Below is a small trained network, with its code and all its weights. Each question gives an input and a class and asks what happens when units are switched off, that is, made to give their printed mean instead of their output.

import numpy as np


def w(rows, s, z=0):
    codes = np.array(rows[::2]) - 128.0
    scale = np.full(codes.shape[1], s)
    scale[-1] = z or s
    return codes * scale


def f(y):
    return np.maximum(y, 0)


def log_softmax(a):
    a = a - a.max(-1, keepdims=True)
    return a - np.log(np.exp(a).sum(-1, keepdims=True))


def net(x, mask):
    res = np.array(x, float).reshape(1, 7) / 4 @ E
    y = f(res @ A[0][:, :-1].T + A[0][:, -1])
    res = res + np.where(mask, y, B[0][:, -1]) @ B[0][:, :-1]
    return log_softmax(res[-1] @ U[:, :-1].T + U[:, -1])


A, B = {}, {}
E = w([
[184,49,240,94],'x0',
[229,204,119,90],'x1',
[128,132,134,132],'x2',
[81,155,168,1],'x3',
[127,131,133,131],'x4',
[127,128,127,128],'x5',
[129,126,124,126],'x6',
],0.0081)
A[0] = w([
[194,87,97,228,237],'N1',
[109,116,133,112,131],'N2',
[249,216,120,98,154],'N3',
[187,48,194,108,136],'N4',
[92,150,146,73,139],'N5',
[40,75,141,147,253],'N6',
[187,172,125,114,134],'N7',
[35,188,107,78,189],'N8',
[133,178,48,202,252],'N9',
[140,86,197,62,118],'N10',
[88,80,146,146,152],'N11',
[86,53,141,161,169],'N12',
[145,65,180,97,149],'N13',
[162,185,102,93,149],'N14',
[140,81,198,118,152],'N15',
[130,165,147,93,83],'N16',
[208,73,176,146,126],'N17',
[133,112,150,111,113],'N18',
],0.015,0.0052)
B[0] = w([
[124,100,186,252,244],'N1',
[123,124,121,111,146],'N2',
[243,138,209,103,226],'N3',
[196,86,50,172,207],'N4',
[135,133,95,70,184],'N5',
[7,69,110,124,225],'N6',
[188,126,164,113,174],'N7',
[100,64,155,31,227],'N8',
[59,191,223,156,252],'N9',
[174,132,51,116,199],'N10',
[113,153,85,153,176],'N11',
[102,151,90,186,194],'N12',
[152,134,59,130,191],'N13',
[156,164,165,96,183],'N14',
[144,144,62,127,190],'N15',
[170,148,125,117,155],'N16',
[169,40,137,153,191],'N17',
[146,135,107,126,148],'N18',
],0.036,0.013)
U = w([
[27,153,171,199,153],'0',
[112,76,100,253,110],'1',
[137,207,223,182,175],'2',
[203,18,177,199,110],'3',
[52,40,143,64,253],'4',
[104,143,25,107,93],'5',
[145,179,180,32,108],'6',
[216,161,98,96,58],'7',
],0.0066,0.0015)

Each question gives the input, the list of numbers given to net, and the class t.
The units are the neurons (one row each of A and B). Each row of codes is followed by its name. A weight is (code - 128) times the scale printed after its matrix; where a second scale follows, it is the last column's (A, B and U).
mask holds one flag per neuron, in row order. A switched-off neuron (its flag False) gives its mean, the last column of its row in B, instead of its output. The means were averaged over made-up inputs and are rounded, as every weight is.
A unit's drop is (log p(t) with every unit on - log p(t) with that unit switched off) / (log p(t) with every unit on - log p(t) with every unit switched off).
The circuit of an input: a set's keep is (log p(t) with only the set's units on - log p(t) with every unit switched off) / (log p(t) with every unit on - log p(t) with every unit switched off). Starting from the 12 units with the biggest drops (on a tie, the unit counted first), units are removed one at a time, each time the one whose removal leaves the highest keep (on an exact tie, the one counted first), for as long as the keep stays at least 0.8.
units of the circuit, in order: the units of the circuit, biggest drop first
most important unit: the unit with the biggest drop
k most important neurons: the k neurons with the biggest drops, biggest first
drop of u: that unit's drop, to one decimal
input [6,1,4,6,7,-2,5], class 7: most important unit	N6
input [-4,-7,2,1,7,6,-8], class 4: 3 most important neurons	(N8 N1 N6)
input [2,5,-8,1,8,-4,3], class 7: 2 most important neurons	(N1 N6)
input [-8,1,-7,0,-7,-1,-1], class 2: 2 most important neurons	(N9 N6)
input [1,3,5,3,-7,-6,-8], class 7: 2 most important neurons	(N9 N1)
input [7,1,6,1,5,-8,-6], class 7: 2 most important neurons	(N1 N10)
input [5,0,3,0,-3,-5,4], class 1: 3 most important neurons	(N3 N8 N17)
input [-8,2,-8,1,0,-3,-8], class 6: 2 most important neurons	(N1 N8)
input [-1,0,-4,6,-7,-6,-4], class 4: 2 most important neurons	(N3 N8)
input [0,8,3,7,7,-3,8], class 6: drop of N4	0.2
input [-1,-5,-6,8,1,-4,-7], class 4: drop of N8	0.4
input [6,2,7,2,4,5,-3], class 7: drop of N1	0.3
input [0,-3,2,-8,2,-7,1], class 0: 2 most important neurons	(N9 N4)
input [-8,-4,-5,3,-1,-1,3], class 4: units of the circuit, in order	(N8)
input [-2,1,-1,1,-1,-7,2], class 6: 2 most important neurons	(N1 N6)
